Below is a small trained network, with its code and all its weights. Each question gives an input and a class and asks what happens when units are switched off, that is, made to give their printed mean instead of their output.

import numpy as np


def w(rows, s, z=0):
    codes = np.array(rows[::2]) - 128.0
    scale = np.full(codes.shape[1], s)
    scale[-1] = z or s
    return codes * scale


def f(y):
    return np.maximum(y, 0)


def log_softmax(a):
    a = a - a.max(-1, keepdims=True)
    return a - np.log(np.exp(a).sum(-1, keepdims=True))


def net(x, mask):
    res = np.array(x, float).reshape(1, 5) / 4 @ E
    y = f(res @ A[0][:, :-1].T + A[0][:, -1])
    res = res + np.where(mask, y, B[0][:, -1]) @ B[0][:, :-1]
    return log_softmax(res[-1] @ U[:, :-1].T + U[:, -1])


A, B = {}, {}
E = w([
[131,125,125],'x0',
[129,132,124],'x1',
[233,82,207],'x2',
[116,228,254],'x3',
[52,62,224],'x4',
],0.0078)
A[0] = w([
[50,173,120,127],'n0',
[94,102,163,144],'n1',
[169,152,100,254],'n2',
[57,157,87,103],'n3',
[8,119,51,129],'n4',
[186,235,114,127],'n5',
[106,157,164,157],'n6',
[153,43,61,118],'n7',
[86,112,158,89],'n8',
[65,85,156,91],'n9',
[114,105,88,137],'n10',
[208,116,141,59],'n11',
[162,210,99,228],'n12',
[66,143,93,60],'n13',
[79,101,187,91],'n14',
[97,50,173,125],'n15',
[177,61,139,109],'n16',
[174,210,58,241],'n17',
[170,96,153,83],'n18',
[47,93,151,54],'n19',
[81,105,144,45],'n20',
[94,33,49,57],'n21',
[182,48,172,89],'n22',
[196,81,139,86],'n23',
[79,113,147,103],'n24',
[73,225,155,79],'n25',
[137,75,83,116],'n26',
[60,163,84,31],'n27',
[74,78,175,125],'n28',
[153,149,81,137],'n29',
],0.011,0.0024)
B[0] = w([
[181,150,151,194],'n0',
[158,72,115,173],'n1',
[134,74,140,204],'n2',
[254,147,129,198],'n3',
[238,161,148,254],'n4',
[82,28,142,217],'n5',
[88,84,168,177],'n6',
[64,115,206,247],'n7',
[138,95,117,163],'n8',
[187,74,112,180],'n9',
[139,146,209,183],'n10',
[190,157,135,188],'n11',
[148,46,163,217],'n12',
[203,149,111,180],'n13',
[146,88,106,187],'n14',
[184,99,104,198],'n15',
[180,193,136,195],'n16',
[175,68,146,254],'n17',
[168,170,84,172],'n18',
[153,87,116,180],'n19',
[181,76,119,155],'n20',
[55,165,215,248],'n21',
[198,176,116,210],'n22',
[221,156,150,194],'n23',
[145,97,126,163],'n24',
[121,149,187,204],'n25',
[61,104,204,203],'n26',
[177,142,122,189],'n27',
[141,106,128,193],'n28',
[147,80,133,189],'n29',
],0.0067,0.0075)
U = w([
[141,128,144,253],'0',
[151,13,86,54],'1',
[89,182,254,109],'2',
[213,244,117,68],'3',
[138,131,119,234],'4',
[97,177,96,83],'5',
[79,197,59,52],'6',
],0.0092,0.0069)

Each question gives the input, the list of numbers given to net, and the class t.
The units are the neurons (one row each of A and B). Each row of codes is followed by its name. A weight is (code - 128) times the scale printed after its matrix; where a second scale follows, it is the last column's (A, B and U).
mask holds one flag per neuron, in row order. A switched-off neuron (its flag False) gives its mean, the last column of its row in B, instead of its output. The means were averaged over made-up inputs and are rounded, as every weight is.
A unit's drop is (log p(t) with every unit on - log p(t) with that unit switched off) / (log p(t) with every unit on - log p(t) with every unit switched off).
The circuit of an input: a set's keep is (log p(t) with only the set's units on - log p(t) with every unit switched off) / (log p(t) with every unit on - log p(t) with every unit switched off). Starting from the 12 units with the biggest drops (on a tie, the unit counted first), units are removed one at a time, each time the one whose removal leaves the highest keep (on an exact tie, the one counted first), for as long as the keep stays at least 0.8.
circuit, biggest first: the units of the circuit, biggest drop first
most important unit: the unit with the biggest drop
top k neurons: the k neurons with the biggest drops, biggest first
drop when u is switched off: that unit's drop, to one decimal
input [3,-3,-8,-2,-3], class 3: most important unit -> n4
input [6,-3,-7,-5,4], class 3: circuit, biggest first -> n4, n3
input [-6,7,7,-8,2], class 2: circuit, biggest first -> n7, n21, n26
input [4,-6,0,-8,-5], class 2: circuit, biggest first -> n21, n7, n26
input [3,5,8,-7,1], class 3: circuit, biggest first -> n22, n16
input [8,-2,-8,-1,0], class 3: circuit, biggest first -> n4, n3
input [-4,0,-6,-2,-2], class 3: top 2 neurons -> n4, n3
input [1,2,-5,-1,-7], class 1: circuit, biggest first -> n17, n5
input [-2,-4,8,-2,7], class 3: circuit, biggest first -> n22, n16, n18
input [8,5,-8,-4,4], class 3: circuit, biggest first -> n4, n3
input [3,3,7,-2,5], class 3: top 2 neurons -> n22, n16
input [4,-4,6,3,4], class 3: top 2 neurons -> n22, n5
input [-5,3,8,-8,1], class 2: drop when n18 is switched off -> -0.1
input [-1,-4,2,-5,0], class 2: drop when n26 is switched off -> 0.1
input [0,2,-6,-7,5], class 2: circuit, biggest first -> n21
input [7,8,7,8,-7], class 0: drop when n8 is switched off -> 0.0
input [1,-4,-1,5,-6], class 1: drop when n5 is switched off -> 0.3
